Below are the code and all the weights of a small trained network. Each question names an input and a class and asks about switching units off, where a switched-off unit gives its printed mean instead of its output.

import numpy as np


def w(rows, s, z=0):
    codes = np.array(rows[::2]) - 128.0
    scale = np.full(codes.shape[1], s)
    scale[-1] = z or s
    return codes * scale


def norm(h):
    return h / np.sqrt((h * h).mean(-1, keepdims=True) + 1e-5)


def f(y):
    return y / 2 * (1 + np.tanh(0.7978845608 * (y + 0.044715 * y**3)))


def log_softmax(a):
    a = a - a.max(-1, keepdims=True)
    return a - np.log(np.exp(a).sum(-1, keepdims=True))


def net(x, mask):
    res = np.array(x, float).reshape(1, 3) / 4 @ E
    u = 0
    for l in range(2):
        y = f(norm(res) @ A[l][:, :-1].T + A[l][:, -1])
        res = res + np.where(mask[u : u + 11], y, B[l][:, -1]) @ B[l][:, :-1]
        u += 11
    return log_softmax(norm(res)[-1] @ U[:, :-1].T + U[:, -1])


A, B = {}, {}
E = w([
[147,58,26,189,161,217],'x0',
[118,50,130,132,36,82],'x1',
[253,99,169,178,157,79],'x2',
],0.0031)
A[0] = w([
[138,130,114,100,150,122,3],'0.n1',
[136,66,93,112,54,68,70],'0.n2',
[212,146,83,18,93,157,115],'0.n3',
[92,117,149,172,139,123,99],'0.n4',
[100,159,232,254,72,208,125],'0.n5',
[201,156,91,43,84,168,100],'0.n6',
[143,212,99,107,233,138,79],'0.n7',
[132,121,118,107,136,122,128],'0.n8',
[151,85,136,28,165,152,106],'0.n9',
[121,69,100,114,49,82,65],'0.n10',
[129,87,120,66,173,111,109],'0.n11',
],0.0051,0.0046)
B[0] = w([
[72,155,207,254,103,65,6],'0.n1',
[98,180,174,203,154,189,165],'0.n2',
[121,127,134,134,130,126,106],'0.n3',
[143,136,127,126,115,132,85],'0.n4',
[116,121,123,123,139,120,121],'0.n5',
[132,119,134,133,128,128,86],'0.n6',
[92,72,228,207,43,168,243],'0.n7',
[129,126,129,129,129,129,128],'0.n8',
[132,122,131,134,125,131,95],'0.n9',
[122,164,209,175,161,202,157],'0.n10',
[134,138,128,133,117,132,97],'0.n11',
],0.0099,0.0013)
A[1] = w([
[120,155,184,96,117,99,52],'1.n1',
[177,135,176,139,141,86,61],'1.n2',
[187,128,160,165,142,85,90],'1.n3',
[168,126,152,35,153,149,139],'1.n4',
[131,245,160,116,214,140,122],'1.n5',
[85,137,207,216,117,165,123],'1.n6',
[118,181,129,117,116,57,4],'1.n7',
[104,134,106,131,177,144,153],'1.n8',
[98,48,149,127,19,62,115],'1.n9',
[122,164,194,92,111,101,63],'1.n10',
[54,184,135,106,93,130,81],'1.n11',
],0.011,0.0026)
B[1] = w([
[149,64,134,145,118,203,163],'1.n1',
[116,158,145,112,248,103,163],'1.n2',
[42,161,130,64,92,126,179],'1.n3',
[116,160,127,175,104,114,178],'1.n4',
[163,163,43,162,91,46,166],'1.n5',
[82,127,201,139,95,188,254],'1.n6',
[183,65,105,131,112,155,138],'1.n7',
[193,125,169,141,107,71,165],'1.n8',
[171,188,53,172,104,38,160],'1.n9',
[153,54,151,134,87,203,180],'1.n10',
[91,162,154,86,208,102,200],'1.n11',
],0.014,0.0054)
U = w([
[64,122,245,152,101,224,150],'0',
[245,14,53,130,122,161,144],'1',
[66,191,108,31,237,51,147],'2',
[151,209,98,227,56,40,126],'3',
[138,106,151,191,184,61,2],'4',
],0.011,0.0099)

Each question gives the input, the list of numbers given to net, and the class t.
The units are the neurons (one row each of A and B). Each row of codes is followed by its name. A weight is (code - 128) times the scale printed after its matrix; where a second scale follows, it is the last column's (A, B and U).
mask holds one flag per neuron, layer by layer. A switched-off neuron (its flag False) gives its mean, the last column of its row in B, instead of its output. The means were averaged over made-up inputs and are rounded, as every weight is.
A unit's drop is (log p(t) with every unit on - log p(t) with that unit switched off) / (log p(t) with every unit on - log p(t) with every unit switched off).
The circuit of an input: a set's keep is (log p(t) with only the set's units on - log p(t) with every unit switched off) / (log p(t) with every unit on - log p(t) with every unit switched off). Starting from the 12 units with the biggest drops (on a tie, the unit counted first), units are removed one at a time, each time the one whose removal leaves the highest keep (on an exact tie, the one counted first), for as long as the keep stays at least 0.8.
circuit, biggest first: the units of the circuit, biggest drop first
unit that matters most: the unit with the biggest drop
k most important neurons: the k neurons with the biggest drops, biggest first
k most important neurons of layer l: the k neurons of layer l with the biggest drops, biggest first
input [7,5,8], class 2: 2 most important neurons => 1.n6, 1.n3
input [1,0,3], class 3: circuit, biggest first => 1.n11, 1.n10
input [-5,-5,6], class 2: 4 most important neurons => 1.n2, 1.n3, 1.n6, 0.n10
input [-3,-2,0], class 3: 4 most important neurons => 1.n9, 0.n2, 0.n10, 0.n7
input [-6,5,7], class 2: unit that matters most => 1.n2
input [5,1,6], class 2: 2 most important neurons => 1.n6, 1.n10
input [-1,3,-2], class 3: circuit, biggest first => 1.n5, 0.n7, 0.n10
input [-7,-3,-7], class 1: circuit, biggest first => 1.n10, 1.n1, 1.n5
input [5,-6,-8], class 2: 2 most important neurons of layer 0 => 0.n10, 0.n2
input [3,0,1], class 3: 4 most important neurons => 1.n4, 1.n6, 1.n10, 1.n1
input [-3,1,-3], class 3: 2 most important neurons => 1.n5, 1.n4
input [6,4,6], class 1: 2 most important neurons => 1.n6, 1.n11
input [-5,-5,-6], class 2: 2 most important neurons => 1.n11, 0.n10
input [-4,-2,8], class 2: circuit, biggest first => 1.n2
input [-4,-1,-7], class 2: 2 most important neurons => 1.n11, 1.n6
input [7,5,5], class 1: 3 most important neurons => 1.n6, 0.n7, 1.n11
input [-2,-3,-1], class 3: 2 most important neurons => 1.n9, 0.n10
input [3,1,-1], class 3: 4 most important neurons of layer 1 => 1.n6, 1.n4, 1.n10, 1.n1
input [-7,6,-7], class 1: 2 most important neurons of layer 0 => 0.n7, 0.n10
input [7,3,-3], class 1: circuit, biggest first => 1.n6
input [-4,0,-6], class 2: 2 most important neurons of layer 1 => 1.n11, 1.n6
input [3,-2,-3], class 3: 2 most important neurons of layer 0 => 0.n2, 0.n10
